Here is a tiny trained network, its code and every weight. The questions are about switching its units off for an input and a target symbol, where a switched-off unit gives its printed mean instead of its output.

import numpy as np


def w(rows, s, z=0):
    codes = np.array(rows[::2]) - 128.0
    scale = np.full(codes.shape[1], s)
    scale[-1] = z or s
    return codes * scale


def norm(h):
    return h / np.sqrt((h * h).mean(-1, keepdims=True) + 1e-5)


def f(y):
    return np.maximum(y, 0)


def softmax(a):
    e = np.exp(a - a.max(-1, keepdims=True))
    return e / e.sum(-1, keepdims=True)


def log_softmax(a):
    a = a - a.max(-1, keepdims=True)
    return a - np.log(np.exp(a).sum(-1, keepdims=True))


def net(x, mask):
    ids = ['ΓΞΨαβδεζηθλμστ'.index(c) for c in x.split()]
    T = len(ids)
    res = E[ids] + P[:T]
    r = norm(res)
    for j in range(2):
        rows = slice(2 * j, 2 * j + 2)
        q, k, v = (r @ M[0][rows].T for M in (Q, K, V))
        z = softmax(np.where(np.tri(T) > 0, q @ k.T / 2**0.5, -1e9)) @ v
        o = O[0][rows]
        res = res + np.where(mask[j], z, o[:, -1]) @ o[:, :-1]
    y = f(norm(res) @ A[0][:, :-1].T + A[0][:, -1])
    res = res + np.where(mask[2:18], y, B[0][:, -1]) @ B[0][:, :-1]
    return log_softmax(norm(res)[-1] @ U[:, :-1].T + U[:, -1])


Q, K, V, O, A, B = {}, {}, {}, {}, {}, {}
E = w([
[158,124,103],'Γ',
[117,92,91],'Ξ',
[131,178,169],'Ψ',
[147,234,217],'α',
[153,167,185],'β',
[206,130,143],'δ',
[167,125,70],'ε',
[84,157,76],'ζ',
[100,167,171],'η',
[151,160,220],'θ',
[175,204,83],'λ',
[172,126,66],'μ',
[110,57,157],'σ',
[61,203,254],'τ',
],0.021)
P = w([
[255,71,62],'0',
[226,89,93],'1',
[198,102,109],'2',
[173,116,108],'3',
[148,137,117],'4',
[120,151,112],'5',
[129,158,101],'6',
],0.0046)
Q[0] = w([
[184,252,72],'h1',
[122,66,131],'h1',
[89,160,117],'h2',
[121,132,207],'h2',
],0.032)
K[0] = w([
[88,255,111],'h1',
[130,72,158],'h1',
[61,142,155],'h2',
[98,81,225],'h2',
],0.028)
V[0] = w([
[31,177,95],'h1',
[146,249,75],'h1',
[128,135,50],'h2',
[179,235,94],'h2',
],0.019)
O[0] = w([
[66,111,97,131],'h1',
[73,250,144,250],'h1',
[197,88,96,151],'h2',
[211,198,92,230],'h2',
],0.016,0.014)
A[0] = w([
[136,108,143,24],'n1',
[85,17,190,152],'n2',
[184,121,30,4],'n3',
[69,172,53,171],'n4',
[114,77,100,83],'n5',
[112,67,171,140],'n6',
[129,139,136,122],'n7',
[193,86,133,82],'n8',
[182,99,139,53],'n9',
[181,98,146,54],'n10',
[124,137,167,179],'n11',
[77,107,14,121],'n12',
[149,99,89,85],'n13',
[83,87,253,118],'n14',
[177,62,95,31],'n15',
[121,161,211,181],'n16',
],0.021,0.0037)
B[0] = w([
[123,144,125,130],'n1',
[207,163,242,151],'n2',
[46,99,102,206],'n3',
[176,89,133,248],'n4',
[168,115,117,136],'n5',
[151,145,197,141],'n6',
[114,121,119,149],'n7',
[148,144,182,162],'n8',
[141,139,170,152],'n9',
[138,133,158,150],'n10',
[112,107,111,160],'n11',
[202,109,167,151],'n12',
[91,120,98,144],'n13',
[153,111,253,159],'n14',
[95,173,57,154],'n15',
[83,80,98,206],'n16',
],0.052,0.011)
U = w([
[120,123,78,110],'Γ',
[81,130,107,166],'Ξ',
[124,127,104,59],'Ψ',
[206,70,116,163],'α',
[154,143,195,254],'β',
[79,170,131,54],'δ',
[95,122,132,133],'ε',
[184,213,88,170],'ζ',
[85,112,183,176],'η',
[103,36,92,148],'θ',
[41,170,139,104],'λ',
[67,251,187,5],'μ',
[94,106,158,153],'σ',
[125,151,151,94],'τ',
],0.017,0.0039)

Each question gives the input, a string of symbols that net reads in full, and the target symbol t.
The units are the heads (2 rows each of Q, K, V and O) and the neurons (one row each of A and B). Each row of codes is followed by its name. A weight is (code - 128) times the scale printed after its matrix; where a second scale follows, it is the last column's (O, A, B and U).
mask holds one flag per unit, heads first, then neurons. A switched-off unit (its flag False) gives its mean, the last column of its rows in O or B, instead of its output. The means were averaged over made-up inputs and are rounded, as every weight is.
A unit's drop is (log p(t) with every unit on - log p(t) with that unit switched off) / (log p(t) with every unit on - log p(t) with every unit switched off).
The circuit of an input: a set's keep is (log p(t) with only the set's units on - log p(t) with every unit switched off) / (log p(t) with every unit on - log p(t) with every unit switched off). Starting from the 12 units with the biggest drops (on a tie, the unit counted first), units are removed one at a time, each time the one whose removal leaves the highest keep (on an exact tie, the one counted first), for as long as the keep stays at least 0.8.
units of the circuit, in order: the units of the circuit, biggest drop first
most important unit: the unit with the biggest drop
top k neurons: the k neurons with the biggest drops, biggest first
which heads matter: for each layer, one digit per head in row order, 1 if its drop is at least 0.15 and else 0, layers parted by /
drop of u: that unit's drop, to one decimal
input σ η η λ η λ μ, target ζ: units of the circuit, in order => h1, h2
input Ξ μ Ξ α η β, target θ: which heads matter => 00
input ε Γ Γ Γ Γ Γ Ψ, target ζ: which heads matter => 01
input ζ ε Γ β μ Γ, target α: which heads matter => 10
input β Ψ Ψ η Ψ, target θ: which heads matter => 00
input λ θ Γ α Γ η, target θ: most important unit => n16
input Γ λ ζ τ η μ, target θ: which heads matter => 11
input α Γ Γ η τ λ ε, target ζ: units of the circuit, in order => h1, h2
input λ θ Ψ β λ β, target λ: units of the circuit, in order => h1, n16, n2
input η β λ Γ β, target λ: which heads matter => 11
input β λ λ Γ Γ, target ζ: which heads matter => 10
input τ η Ξ Γ μ, target θ: which heads matter => 00
input Γ Γ Γ σ Γ, target μ: top 3 neurons => n4, n16, n3
input Γ η ε, target θ: units of the circuit, in order => n3
input β Γ Γ θ α ζ Γ, target α: top 3 neurons => n12, n4, n16
input λ λ β λ Γ μ μ, target ζ: which heads matter => 10
input Γ λ η ζ ε η, target θ: top 2 neurons => n4, n16
input Ψ λ ζ η σ ε, target θ: which heads matter => 11
input Γ η Ψ ζ, target α: which heads matter => 10
input Γ Ξ Γ, target μ: most important unit => h1
input Γ β λ μ Γ λ η, target λ: top 2 neurons => n16, n3
input λ λ λ δ, target ζ: drop of n3 => 0.4
input β σ η λ λ ε, target ζ: drop of n16 => 0.2
